Below is a small trained network, with its code and all its weights. Each question gives an input and a target symbol and asks what happens when units are switched off, that is, made to give their printed mean instead of their output.

import numpy as np


def w(rows, s, z=0):
    codes = np.array(rows[::2]) - 128.0
    scale = np.full(codes.shape[1], s)
    scale[-1] = z or s
    return codes * scale


def norm(h):
    return h / np.sqrt((h * h).mean(-1, keepdims=True) + 1e-5)


def f(y):
    return np.maximum(y, 0)


def softmax(a):
    e = np.exp(a - a.max(-1, keepdims=True))
    return e / e.sum(-1, keepdims=True)


def log_softmax(a):
    a = a - a.max(-1, keepdims=True)
    return a - np.log(np.exp(a).sum(-1, keepdims=True))


def net(x, mask):
    ids = ['αβγδεηθμξστφψω'.index(c) for c in x.split()]
    T = len(ids)
    res = E[ids] + P[:T]
    u = 0
    for l in range(3):
        q, k, v = (norm(res) @ M[l].T for M in (Q, K, V))
        z = softmax(np.where(np.tri(T) > 0, q @ k.T / 2**0.5, -1e9)) @ v
        res = res + np.where(mask[u], z, O[l][:, -1]) @ O[l][:, :-1]
        u += 1
        y = f(norm(res) @ A[l][:, :-1].T + A[l][:, -1])
        res = res + np.where(mask[u : u + 4], y, B[l][:, -1]) @ B[l][:, :-1]
        u += 4
    return log_softmax(norm(res)[-1] @ U[:, :-1].T + U[:, -1])


Q, K, V, O, A, B = {}, {}, {}, {}, {}, {}
E = w([
[144,173,115,156,109,117,105,131,137,139,149,97],'α',
[153,100,137,177,150,139,127,141,110,119,134,104],'β',
[163,154,125,139,108,139,108,139,140,143,120,108],'γ',
[147,135,142,119,145,150,121,135,117,131,102,143],'δ',
[133,102,158,107,154,141,125,131,112,135,92,164],'ε',
[107,165,166,114,136,117,123,117,99,129,122,138],'η',
[106,118,140,114,163,122,115,131,77,114,106,150],'θ',
[142,133,128,133,147,126,106,136,99,114,124,131],'μ',
[113,121,128,145,147,140,129,145,80,121,117,127],'ξ',
[172,136,105,79,120,3,223,158,128,44,142,115],'σ',
[162,165,131,127,153,115,98,112,125,121,125,132],'τ',
[160,100,128,143,146,156,128,147,126,136,102,138],'φ',
[174,115,122,150,132,144,116,140,138,142,115,122],'ψ',
[89,172,117,132,129,94,105,125,89,121,142,117],'ω',
],0.02)
P = w([
[139,118,90,163,134,142,49,128,89,215,114,150],'0',
[145,98,63,138,67,165,121,33,81,113,87,118],'1',
[136,131,110,202,102,154,62,118,128,71,61,144],'2',
[156,141,143,140,172,158,86,221,130,157,154,131],'3',
[128,119,148,190,88,172,103,81,146,41,75,119],'4',
[143,148,161,133,153,124,106,255,168,100,128,111],'5',
[197,146,175,121,120,153,135,155,61,131,151,100],'6',
[164,131,161,151,59,145,142,89,118,19,86,106],'7',
[186,135,184,118,123,125,160,223,96,101,157,110],'8',
[156,126,169,157,61,115,166,138,135,8,77,115],'9',
[149,170,197,116,116,54,144,215,95,62,116,114],'10',
],0.0092)
Q[0] = w([
[165,125,113,156,43,161,147,1,60,61,61,121],'L0H0',
[218,182,216,154,140,89,63,245,45,68,65,126],'L0H0',
],0.0099)
K[0] = w([
[203,133,123,38,175,118,208,157,43,239,237,98],'L0H0',
[152,122,106,73,105,56,251,167,185,1,126,113],'L0H0',
],0.0088)
V[0] = w([
[135,247,65,181,48,83,98,123,162,144,223,51],'L0H0',
[1,179,146,90,155,84,136,119,56,86,151,144],'L0H0',
],0.0088)
O[0] = w([
[84,153,102,100,168,102,152,249,157,94,73,92,2],'L0H0',
[99,84,90,124,142,156,48,90,172,158,117,57,167],'L0H0',
],0.015,0.0045)
A[0] = w([
[77,134,156,123,167,188,68,139,141,118,73,64,96],'L0N0',
[88,144,183,101,125,131,143,128,176,123,137,103,2],'L0N1',
[104,107,10,153,158,95,83,141,135,123,134,105,139],'L0N2',
[88,64,107,128,129,160,63,55,165,171,173,119,64],'L0N3',
],0.012,0.0043)
B[0] = w([
[229,134,130,135,145,105,140,218,178,169,118,103,246],'L0N0',
[98,153,175,172,115,128,135,116,123,147,100,168,137],'L0N1',
[245,69,96,78,112,170,118,79,72,146,88,120,186],'L0N2',
[105,196,157,132,175,188,235,86,75,161,117,111,224],'L0N3',
],0.011,0.014)
Q[1] = w([
[101,170,206,220,97,169,81,110,95,108,142,171],'L1H0',
[201,36,99,2,86,46,151,110,50,48,132,152],'L1H0',
],0.0096)
K[1] = w([
[53,146,141,148,121,166,78,84,79,95,173,167],'L1H0',
[246,86,202,123,92,75,117,172,137,91,140,139],'L1H0',
],0.011)
V[1] = w([
[55,50,118,107,60,97,102,161,232,135,155,137],'L1H0',
[95,54,160,100,68,66,179,90,61,3,146,97],'L1H0',
],0.0056)
O[1] = w([
[253,128,98,153,154,104,214,11,115,186,142,126,2],'L1H0',
[188,122,42,154,201,199,56,210,124,203,120,140,73],'L1H0',
],0.0076,0.0097)
A[1] = w([
[203,158,131,193,137,202,77,12,77,198,128,152,132],'L1N0',
[40,143,194,176,102,202,123,63,70,148,174,191,253],'L1N1',
[105,162,146,102,138,138,137,232,103,70,108,154,207],'L1N2',
[3,60,131,126,91,179,14,156,154,99,160,126,20],'L1N3',
],0.0077,0.0026)
B[1] = w([
[82,109,188,77,102,31,193,192,167,149,130,95,253],'L1N0',
[160,103,2,68,118,141,62,211,202,90,164,114,238],'L1N1',
[88,122,141,200,117,130,66,22,138,147,100,49,216],'L1N2',
[170,13,201,38,23,130,49,81,143,194,175,67,133],'L1N3',
],0.0088,0.011)
Q[2] = w([
[19,71,40,114,199,65,254,108,92,170,187,149],'L2H0',
[90,161,124,144,33,191,115,71,179,137,109,174],'L2H0',
],0.0067)
K[2] = w([
[82,168,41,132,128,180,81,146,120,253,57,234],'L2H0',
[71,97,149,153,204,185,128,188,70,176,176,155],'L2H0',
],0.0059)
V[2] = w([
[162,55,112,242,84,193,181,171,128,131,171,69],'L2H0',
[146,223,161,136,89,179,63,159,186,254,125,152],'L2H0',
],0.0086)
O[2] = w([
[126,177,116,60,193,218,112,146,84,84,109,142,239],'L2H0',
[70,9,95,122,137,148,186,64,82,78,30,217,253],'L2H0',
],0.011,0.0025)
A[2] = w([
[178,156,145,163,118,115,166,147,66,98,157,203,11],'L2N0',
[111,121,140,121,135,182,141,25,135,185,198,151,90],'L2N1',
[111,208,153,194,151,124,220,129,99,101,105,187,27],'L2N2',
[118,125,114,139,177,170,159,2,125,255,124,59,55],'L2N3',
],0.013,0.011)
B[2] = w([
[87,218,70,140,122,137,132,58,232,188,2,129,151],'L2N0',
[127,142,20,208,107,66,174,119,85,136,138,78,204],'L2N1',
[127,48,117,65,226,92,75,92,71,149,247,106,155],'L2N2',
[166,123,200,134,176,152,81,153,210,62,125,190,254],'L2N3',
],0.015,0.0077)
U = w([
[49,164,110,169,138,48,242,255,137,96,64,139,83],'α',
[124,201,109,169,115,217,57,143,34,58,143,197,147],'β',
[82,107,162,122,213,82,139,168,18,107,192,154,124],'γ',
[115,100,148,75,48,85,117,208,146,73,192,214,105],'δ',
[131,137,153,175,59,133,235,73,36,189,163,126,254],'ε',
[179,138,245,109,148,152,200,104,148,128,112,136,205],'η',
[98,88,61,195,180,139,113,95,251,70,189,118,66],'θ',
[91,22,136,85,73,174,20,33,158,172,152,92,72],'μ',
[12,144,79,61,114,235,174,137,157,162,158,68,97],'ξ',
[141,201,102,137,144,160,84,150,141,152,202,126,98],'σ',
[3,85,186,208,76,93,110,119,113,139,52,107,127],'τ',
[102,248,74,97,89,130,157,109,164,137,79,219,130],'φ',
[81,149,77,67,202,114,67,18,152,185,125,144,109],'ψ',
[203,75,2,94,168,141,91,158,101,183,48,93,85],'ω',
],0.0067,0.0069)

Each question gives the input, a string of symbols that net reads in full, and the target symbol t.
The units are the heads (2 rows each of Q, K, V and O) and the neurons (one row each of A and B). Each row of codes is followed by its name. A weight is (code - 128) times the scale printed after its matrix; where a second scale follows, it is the last column's (O, A, B and U).
mask holds one flag per unit, layer by layer, with each layer's heads first. A switched-off unit (its flag False) gives its mean, the last column of its rows in O or B, instead of its output. The means were averaged over made-up inputs and are rounded, as every weight is.
A unit's drop is (log p(t) with every unit on - log p(t) with that unit switched off) / (log p(t) with every unit on - log p(t) with every unit switched off).
The circuit of an input: a set's keep is (log p(t) with only the set's units on - log p(t) with every unit switched off) / (log p(t) with every unit on - log p(t) with every unit switched off). Starting from the 12 units with the biggest drops (on a tie, the unit counted first), units are removed one at a time, each time the one whose removal leaves the highest keep (on an exact tie, the one counted first), for as long as the keep stays at least 0.8.
circuit, biggest first: the units of the circuit, biggest drop first
unit that matters most: the unit with the biggest drop
k most important neurons: the k neurons with the biggest drops, biggest first
k most important neurons of layer l: the k neurons of layer l with the biggest drops, biggest first
drop of u: that unit's drop, to one decimal
input η η η σ θ φ ε β, target ω: 4 most important neurons	(L0N3; L2N3; L1N0; L0N2)
input β η η δ η ξ τ ψ, target τ: circuit, biggest first	(L0H0; L1N2; L0N0; L1N1)
input η η δ ε, target δ: circuit, biggest first	(L0H0; L1N1; L0N0; L1N0)
input η η ξ ψ η ε η η η ε ξ, target ε: circuit, biggest first	(L0H0)
input η η φ δ μ μ γ, target μ: 2 most important neurons	(L0N0; L1N3)
input η σ ε η τ, target ω: 3 most important neurons	(L0N3; L2N3; L1N0)
input ε σ η, target ω: 3 most important neurons	(L1N0; L2N3; L0N3)
input φ φ ε τ α η η θ ε, target θ: circuit, biggest first	(L0H0; L2N3; L2N1)
input μ δ ψ θ τ δ η μ ω θ, target ω: 2 most important neurons	(L0N2; L0N0)
input ω δ θ γ θ η, target θ: 4 most important neurons	(L2N3; L0N3; L2N1; L1N1)
input ε τ η η γ ε σ ψ μ γ θ, target ω: circuit, biggest first	(L1N0; L2N3)
input η η η η δ φ η, target φ: 2 most important neurons	(L2N0; L1N1)
input η ε φ ω, target φ: circuit, biggest first	(L0H0; L2N0)
input σ τ ε ε η τ ε ε η δ, target ω: 2 most important neurons of layer 0	(L0N3; L0N0)
input η δ σ η δ ε η θ η γ, target ω: 4 most important neurons	(L0N3; L1N0; L2N3; L0N2)
input η δ σ, target ω: unit that matters most	L1H0
input δ η α, target η: 2 most important neurons	(L0N3; L2N3)
input τ β η η η η η η δ γ, target δ: 2 most important neurons	(L0N0; L1N1)
input η ξ δ μ, target δ: 2 most important neurons	(L1N1; L0N0)
input η θ δ η σ η δ η, target τ: 2 most important neurons	(L0N3; L0N2)
input γ γ η, target γ: most important neuron of layer 2	(L2N2)
input α δ η ε ε η μ δ α, target δ: 3 most important neurons	(L0N0; L1N1; L1N0)
input η η σ η τ η θ ε ω, target ω: 3 most important neurons	(L0N3; L0N2; L1N0)
input ε ξ η, target ξ: 2 most important neurons	(L1N1; L0N3)
input η ε η ξ θ β η, target β: 2 most important neurons of layer 1	(L1N0; L1N2)
input β ε η γ, target η: 3 most important neurons of layer 0	(L0N3; L0N0; L0N2)
input η β η α δ ω ε η μ ε, target μ: unit that matters most	L0N0
input δ η ψ γ, target ψ: 2 most important neurons of layer 2	(L2N2; L2N0)
input δ θ ε η θ φ ε ε θ γ η, target γ: drop of L2N2	0.8
